Here is a tiny trained network, its code and every weight. The questions are about switching its units off for an input and a class, where a switched-off unit gives its printed mean instead of its output.

import numpy as np


def w(rows, s, z=0):
    codes = np.array(rows[::2]) - 128.0
    scale = np.full(codes.shape[1], s)
    scale[-1] = z or s
    return codes * scale


def f(y):
    return np.maximum(y, 0)


def log_softmax(a):
    a = a - a.max(-1, keepdims=True)
    return a - np.log(np.exp(a).sum(-1, keepdims=True))


def net(x, mask):
    res = np.array(x, float).reshape(1, 8) / 4 @ E
    y = f(res @ A[0][:, :-1].T + A[0][:, -1])
    res = res + np.where(mask, y, B[0][:, -1]) @ B[0][:, :-1]
    return log_softmax(res[-1] @ U[:, :-1].T + U[:, -1])


A, B = {}, {}
E = w([
[88,205,220,82,56,83,164,206,97,23,165],'x0',
[80,73,69,43,45,194,37,128,217,31,102],'x1',
[141,174,107,141,159,126,124,98,143,76,89],'x2',
[90,114,255,189,172,202,161,49,180,91,218],'x3',
[146,52,202,201,77,180,244,121,121,115,11],'x4',
[220,111,151,20,145,226,100,122,49,126,133],'x5',
[132,144,124,128,122,126,129,110,130,124,121],'x6',
[80,94,95,126,118,116,153,122,78,110,154],'x7',
],0.0092)
A[0] = w([
[149,154,113,124,152,73,166,180,80,184,84,164],'N0',
[191,153,119,121,186,117,186,125,35,154,132,120],'N1',
[89,102,104,150,159,79,149,108,207,180,110,131],'N2',
[178,72,157,117,120,135,172,127,128,106,88,8],'N3',
[138,164,146,175,186,151,183,123,118,142,193,95],'N4',
[151,147,127,86,86,83,166,166,122,101,117,6],'N5',
[99,117,156,147,120,170,114,108,162,128,168,18],'N6',
[127,108,255,145,183,158,132,24,172,93,205,63],'N7',
[68,140,134,163,103,58,154,132,226,137,116,68],'N8',
[130,195,175,129,75,130,123,202,133,83,115,22],'N9',
[117,189,196,128,83,116,141,196,115,69,144,109],'N10',
[154,170,157,191,167,106,146,150,68,154,147,51],'N11',
[154,125,79,101,58,95,84,200,115,134,86,111],'N12',
[72,105,75,84,75,140,98,141,143,105,106,70],'N13',
[131,65,92,161,159,135,76,105,150,198,83,74],'N14',
[141,88,139,136,67,190,230,145,95,113,16,52],'N15',
[77,159,110,132,128,79,140,159,173,122,168,71],'N16',
[107,81,186,158,145,172,167,100,141,104,107,73],'N17',
[64,107,89,200,126,75,132,123,173,118,102,91],'N18',
[99,105,146,111,129,168,120,93,158,106,158,68],'N19',
[82,75,83,109,82,194,102,136,188,64,98,67],'N20',
[189,83,162,152,92,163,129,109,65,91,86,74],'N21',
[106,85,107,79,68,189,100,88,205,82,153,15],'N22',
[182,117,57,174,107,101,149,168,73,122,49,35],'N23',
[123,106,160,114,157,184,108,131,71,110,126,146],'N24',
[191,85,135,75,182,187,125,94,46,100,118,183],'N25',
[136,162,192,88,122,143,109,144,55,79,124,148],'N26',
[181,96,90,125,107,93,95,165,108,140,57,103],'N27',
[140,69,82,130,162,154,114,42,92,151,101,81],'N28',
[62,151,127,108,96,94,176,134,131,96,144,132],'N29',
[121,135,117,106,176,137,62,117,107,132,243,110],'N30',
[134,203,91,82,97,69,99,156,109,209,85,71],'N31',
[169,105,68,160,148,169,119,54,157,178,130,113],'N32',
[115,116,117,113,90,184,91,183,211,96,105,27],'N33',
[111,199,84,84,144,98,47,118,91,141,188,99],'N34',
[98,74,158,193,84,95,164,115,154,109,66,96],'N35',
[91,131,154,127,202,114,66,99,149,105,217,44],'N36',
[106,158,133,197,151,55,171,156,135,165,133,31],'N37',
[211,139,155,68,124,176,146,119,84,94,126,6],'N38',
[104,117,171,157,127,137,116,71,149,120,177,116],'N39',
[116,190,169,124,30,75,158,142,139,92,138,18],'N40',
],0.0093,0.0012)
B[0] = w([
[62,95,166,172,122,156,117,110,84,114,57,223],'N0',
[116,207,183,107,151,176,183,132,76,192,69,224],'N1',
[123,122,63,45,112,122,186,159,166,149,164,201],'N2',
[117,197,120,171,110,119,123,157,134,121,190,174],'N3',
[89,131,206,143,202,160,166,102,50,111,49,198],'N4',
[179,86,86,164,147,156,167,85,102,73,152,185],'N5',
[122,102,116,134,84,109,143,84,108,77,71,170],'N6',
[118,58,113,120,75,70,100,108,76,38,63,247],'N7',
[133,178,48,31,83,78,106,144,172,154,40,215],'N8',
[143,60,104,142,155,177,168,139,105,129,174,198],'N9',
[177,50,51,143,213,158,188,95,174,137,161,217],'N10',
[82,188,187,125,163,191,175,79,55,191,111,213],'N11',
[138,132,148,115,116,124,105,72,82,46,95,230],'N12',
[44,186,156,130,133,142,160,117,108,134,86,207],'N13',
[151,78,79,164,177,188,173,73,213,113,169,209],'N14',
[138,208,175,217,131,69,26,132,187,109,223,230],'N15',
[178,116,110,107,97,101,76,130,127,141,147,196],'N16',
[130,109,141,143,121,82,89,78,80,99,173,194],'N17',
[139,147,95,63,72,113,140,169,143,158,122,214],'N18',
[111,121,103,140,117,130,137,109,96,84,47,171],'N19',
[44,169,229,98,182,203,218,75,139,180,73,225],'N20',
[119,216,134,164,130,54,99,177,202,121,159,185],'N21',
[61,168,212,128,160,232,122,127,97,193,101,221],'N22',
[96,84,148,160,136,133,105,107,88,87,119,217],'N23',
[159,108,133,99,46,134,113,167,182,124,79,171],'N24',
[172,182,40,1,23,96,106,195,130,223,107,209],'N25',
[174,49,60,67,186,137,172,133,185,152,180,198],'N26',
[106,34,115,167,80,113,92,138,46,76,106,208],'N27',
[177,49,77,150,153,158,182,100,200,151,176,195],'N28',
[188,85,137,120,128,170,148,148,139,162,120,187],'N29',
[143,167,152,175,110,75,92,159,164,111,167,217],'N30',
[142,86,173,166,92,62,93,61,71,97,114,236],'N31',
[156,65,90,122,168,144,187,127,151,104,201,206],'N32',
[127,154,226,116,202,154,131,121,138,153,91,201],'N33',
[132,205,174,190,141,74,97,131,181,134,236,241],'N34',
[175,202,140,125,68,60,42,163,181,117,210,205],'N35',
[96,126,140,204,86,105,70,154,121,98,152,209],'N36',
[105,167,121,67,143,99,136,156,108,190,86,218],'N37',
[180,109,102,117,56,107,103,173,145,189,69,194],'N38',
[103,98,104,110,76,101,119,142,84,109,122,185],'N39',
[160,64,79,118,169,180,208,146,152,153,204,207],'N40',
],0.0064,0.014)
U = w([
[58,169,240,151,187,178,203,92,79,190,65,229],'0',
[135,186,184,236,131,69,68,134,160,112,225,153],'1',
[178,2,81,157,190,170,230,98,150,138,178,97],'2',
[99,33,162,170,91,93,110,82,40,30,45,1],'3',
[160,153,85,14,79,87,136,183,139,206,76,124],'4',
],0.0084,0.00084)

Each question gives the input, the list of numbers given to net, and the class t.
The units are the neurons (one row each of A and B). Each row of codes is followed by its name. A weight is (code - 128) times the scale printed after its matrix; where a second scale follows, it is the last column's (A, B and U).
mask holds one flag per neuron, in row order. A switched-off neuron (its flag False) gives its mean, the last column of its row in B, instead of its output. The means were averaged over made-up inputs and are rounded, as every weight is.
A unit's drop is (log p(t) with every unit on - log p(t) with that unit switched off) / (log p(t) with every unit on - log p(t) with every unit switched off).
The circuit of an input: a set's keep is (log p(t) with only the set's units on - log p(t) with every unit switched off) / (log p(t) with every unit on - log p(t) with every unit switched off). Starting from the 12 units with the biggest drops (on a tie, the unit counted first), units are removed one at a time, each time the one whose removal leaves the highest keep (on an exact tie, the one counted first), for as long as the keep stays at least 0.8.
circuit, biggest first: the units of the circuit, biggest drop first
most important unit: the unit with the biggest drop
top k neurons: the k neurons with the biggest drops, biggest first
drop of u: that unit's drop, to one decimal
input [8,4,-4,7,-1,-6,8,-6], class 2: circuit, biggest first -> N10
input [0,1,-2,-6,5,3,6,-7], class 3: top 3 neurons -> N27, N34, N12
input [0,-4,-3,5,0,-1,-3,-2], class 3: top 2 neurons -> N7, N20
input [6,5,-3,3,-5,6,0,5], class 2: top 3 neurons -> N26, N10, N8
input [4,6,-2,-7,-3,-2,-1,-6], class 3: top 2 neurons -> N12, N31
input [8,8,7,4,-5,4,-4,-3], class 0: top 4 neurons -> N22, N20, N33, N13
input [6,7,0,-8,-8,-7,8,-6], class 1: top 2 neurons -> N34, N7
input [8,7,-8,-2,-5,-4,-4,2], class 2: top 2 neurons -> N10, N40
input [-4,5,3,4,4,-5,-5,-3], class 0: top 3 neurons -> N20, N22, N25
input [-6,6,-7,8,1,-3,-5,0], class 3: top 2 neurons -> N7, N6
input [0,-7,-7,0,8,-3,7,-3], class 1: top 2 neurons -> N15, N35
input [-1,5,-7,5,-1,-1,-3,0], class 0: top 4 neurons -> N22, N20, N27, N31
input [-6,4,3,-6,-8,-8,5,-2], class 1: top 4 neurons -> N34, N25, N31, N14
input [-7,5,2,-7,7,-1,-8,-3], class 1: most important unit -> N15
input [-1,6,6,-4,-7,2,3,-8], class 1: top 2 neurons -> N34, N1
input [-8,3,6,-7,-8,7,6,1], class 1: top 2 neurons -> N34, N30
input [1,7,-3,4,2,7,-8,1], class 0: top 2 neurons -> N20, N22
input [-4,3,2,-8,-1,8,-5,-5], class 3: drop of N2 -> 0.1
input [2,-2,-4,1,5,8,-4,-2], class 4: drop of N25 -> 0.4
input [6,-2,3,-1,2,-8,-7,5], class 4: most important unit -> N8
input [-7,-1,5,8,4,2,2,-5], class 3: drop of N7 -> 1.8
input [-4,8,1,-2,4,-3,0,6], class 0: drop of N31 -> 0.0
